Below is a small trained network, with its code and all its weights. Each question gives an input and a target symbol and asks what happens when units are switched off, that is, made to give their printed mean instead of their output.

import numpy as np


def w(rows, s, z=0):
    codes = np.array(rows[::2]) - 128.0
    scale = np.full(codes.shape[1], s)
    scale[-1] = z or s
    return codes * scale


def f(y):
    return np.maximum(y, 0)


def softmax(a):
    e = np.exp(a - a.max(-1, keepdims=True))
    return e / e.sum(-1, keepdims=True)


def log_softmax(a):
    a = a - a.max(-1, keepdims=True)
    return a - np.log(np.exp(a).sum(-1, keepdims=True))


def net(x, mask):
    ids = ['αβεζλπτψω'.index(c) for c in x.split()]
    T = len(ids)
    res = E[ids] + P[:T]
    r = res
    for j in range(3):
        rows = slice(3 * j, 3 * j + 3)
        q, k, v = (r @ M[0][rows].T for M in (Q, K, V))
        z = softmax(np.where(np.tri(T) > 0, q @ k.T / 3**0.5, -1e9)) @ v
        o = O[0][rows]
        res = res + np.where(mask[j], z, o[:, -1]) @ o[:, :-1]
    y = f(res @ A[0][:, :-1].T + A[0][:, -1])
    res = res + np.where(mask[3:7], y, B[0][:, -1]) @ B[0][:, :-1]
    return log_softmax(res[-1] @ U[:, :-1].T + U[:, -1])


Q, K, V, O, A, B = {}, {}, {}, {}, {}, {}
E = w([
[185,132,155,103],'α',
[163,237,71,164],'β',
[112,179,124,47],'ε',
[183,246,113,106],'ζ',
[67,247,107,178],'λ',
[121,220,179,113],'π',
[111,126,195,209],'τ',
[84,146,132,108],'ψ',
[110,129,113,190],'ω',
],0.015)
P = w([
[231,108,31,88],'0',
[78,135,255,114],'1',
[77,171,242,117],'2',
[89,198,195,124],'3',
[86,210,202,119],'4',
[85,222,206,118],'5',
[86,245,208,98],'6',
[93,230,231,126],'7',
[86,249,227,112],'8',
],0.0065)
Q[0] = w([
[107,4,77,140],'head 0',
[139,105,120,152],'head 0',
[187,180,183,163],'head 0',
[182,115,88,137],'head 1',
[132,154,145,120],'head 1',
[167,160,116,161],'head 1',
[130,154,185,111],'head 2',
[91,168,220,102],'head 2',
[94,96,106,115],'head 2',
],0.013)
K[0] = w([
[38,108,163,254],'head 0',
[163,81,101,139],'head 0',
[170,169,137,14],'head 0',
[139,156,136,71],'head 1',
[226,197,42,84],'head 1',
[45,102,126,102],'head 1',
[158,91,48,177],'head 2',
[152,77,5,149],'head 2',
[175,228,146,85],'head 2',
],0.0085)
V[0] = w([
[130,77,177,193],'head 0',
[145,98,73,74],'head 0',
[184,126,102,176],'head 0',
[113,110,153,81],'head 1',
[64,146,137,149],'head 1',
[138,173,102,234],'head 1',
[159,124,10,65],'head 2',
[50,148,112,128],'head 2',
[175,61,151,221],'head 2',
],0.012)
O[0] = w([
[204,156,120,211,3],'head 0',
[82,229,145,33,147],'head 0',
[180,152,203,158,122],'head 0',
[150,128,163,23,125],'head 1',
[151,128,109,164,123],'head 1',
[141,159,68,229,156],'head 1',
[27,123,170,202,173],'head 2',
[68,29,54,87,47],'head 2',
[108,254,32,119,109],'head 2',
],0.0077,0.0055)
A[0] = w([
[61,219,38,127,127],'neuron 0',
[22,113,230,132,255],'neuron 1',
[176,129,110,254,78],'neuron 2',
[194,142,172,160,158],'neuron 3',
],0.0048,0.0045)
B[0] = w([
[52,84,145,87,163],'neuron 0',
[173,129,148,181,251],'neuron 1',
[109,181,94,151,149],'neuron 2',
[254,161,39,167,162],'neuron 3',
],0.0098,0.011)
U = w([
[254,70,153,79,219],'α',
[141,184,24,100,148],'β',
[59,91,202,47,72],'ε',
[169,239,148,112,97],'ζ',
[41,181,101,177,2],'λ',
[154,185,183,115,101],'π',
[143,108,122,224,91],'τ',
[112,75,143,137,144],'ψ',
[149,22,60,168,223],'ω',
],0.0071,0.0066)

Each question gives the input, a string of symbols that net reads in full, and the target symbol t.
The units are the heads (3 rows each of Q, K, V and O) and the neurons (one row each of A and B). Each row of codes is followed by its name. A weight is (code - 128) times the scale printed after its matrix; where a second scale follows, it is the last column's (O, A, B and U).
mask holds one flag per unit, heads first, then neurons. A switched-off unit (its flag False) gives its mean, the last column of its rows in O or B, instead of its output. The means were averaged over made-up inputs and are rounded, as every weight is.
A unit's drop is (log p(t) with every unit on - log p(t) with that unit switched off) / (log p(t) with every unit on - log p(t) with every unit switched off).
The circuit of an input: a set's keep is (log p(t) with only the set's units on - log p(t) with every unit switched off) / (log p(t) with every unit on - log p(t) with every unit switched off). Starting from all 7 units, units are removed one at a time, each time the one whose removal leaves the highest keep (on an exact tie, the one counted first), for as long as the keep stays at least 0.8.
units of the circuit, in order: the units of the circuit, biggest drop first
k most important neurons: the k neurons with the biggest drops, biggest first
heads that matter: for each layer, one digit per head in row order, 1 if its drop is at least 0.15 and else 0, layers parted by /
drop when u is switched off: that unit's drop, to one decimal
input τ α ψ τ α λ β, target β: units of the circuit, in order	head 2; neuron 1
input τ ψ λ ζ ε ζ, target β: heads that matter	001
input ε α τ, target ε: heads that matter	111
input ε α α α, target ε: heads that matter	110
input ε τ λ, target ε: heads that matter	100
input ε α α, target ε: units of the circuit, in order	head 0; head 2
input α τ τ, target ζ: units of the circuit, in order	head 0; head 2
input π ε ζ, target α: heads that matter	001
input β β β α α λ λ, target λ: units of the circuit, in order	head 1; head 2
input ε α β, target ε: heads that matter	100
input τ α τ ψ, target β: units of the circuit, in order	head 2
input π α ε, target ε: units of the circuit, in order	neuron 3; head 1
input τ λ α τ λ τ, target β: 3 most important neurons	neuron 1; neuron 2; neuron 3
input ε λ π ζ, target ε: most important neuron	neuron 3
input τ π ε, target β: heads that matter	101
input ψ λ λ ε ε τ ψ ε, target ε: heads that matter	100
input ε ψ λ, target ε: heads that matter	100
input ω α λ, target λ: heads that matter	011
input τ α α λ, target β: heads that matter	101
input τ λ λ α α π, target β: drop when neuron 1 is switched off	0.2
input τ ψ λ λ α α λ ζ, target β: drop when head 2 is switched off	0.6
input ε ψ τ π λ ε α ψ, target ε: drop when neuron 3 is switched off	0.3
input ε τ α α ω τ λ π, target ε: drop when head 0 is switched off	0.8
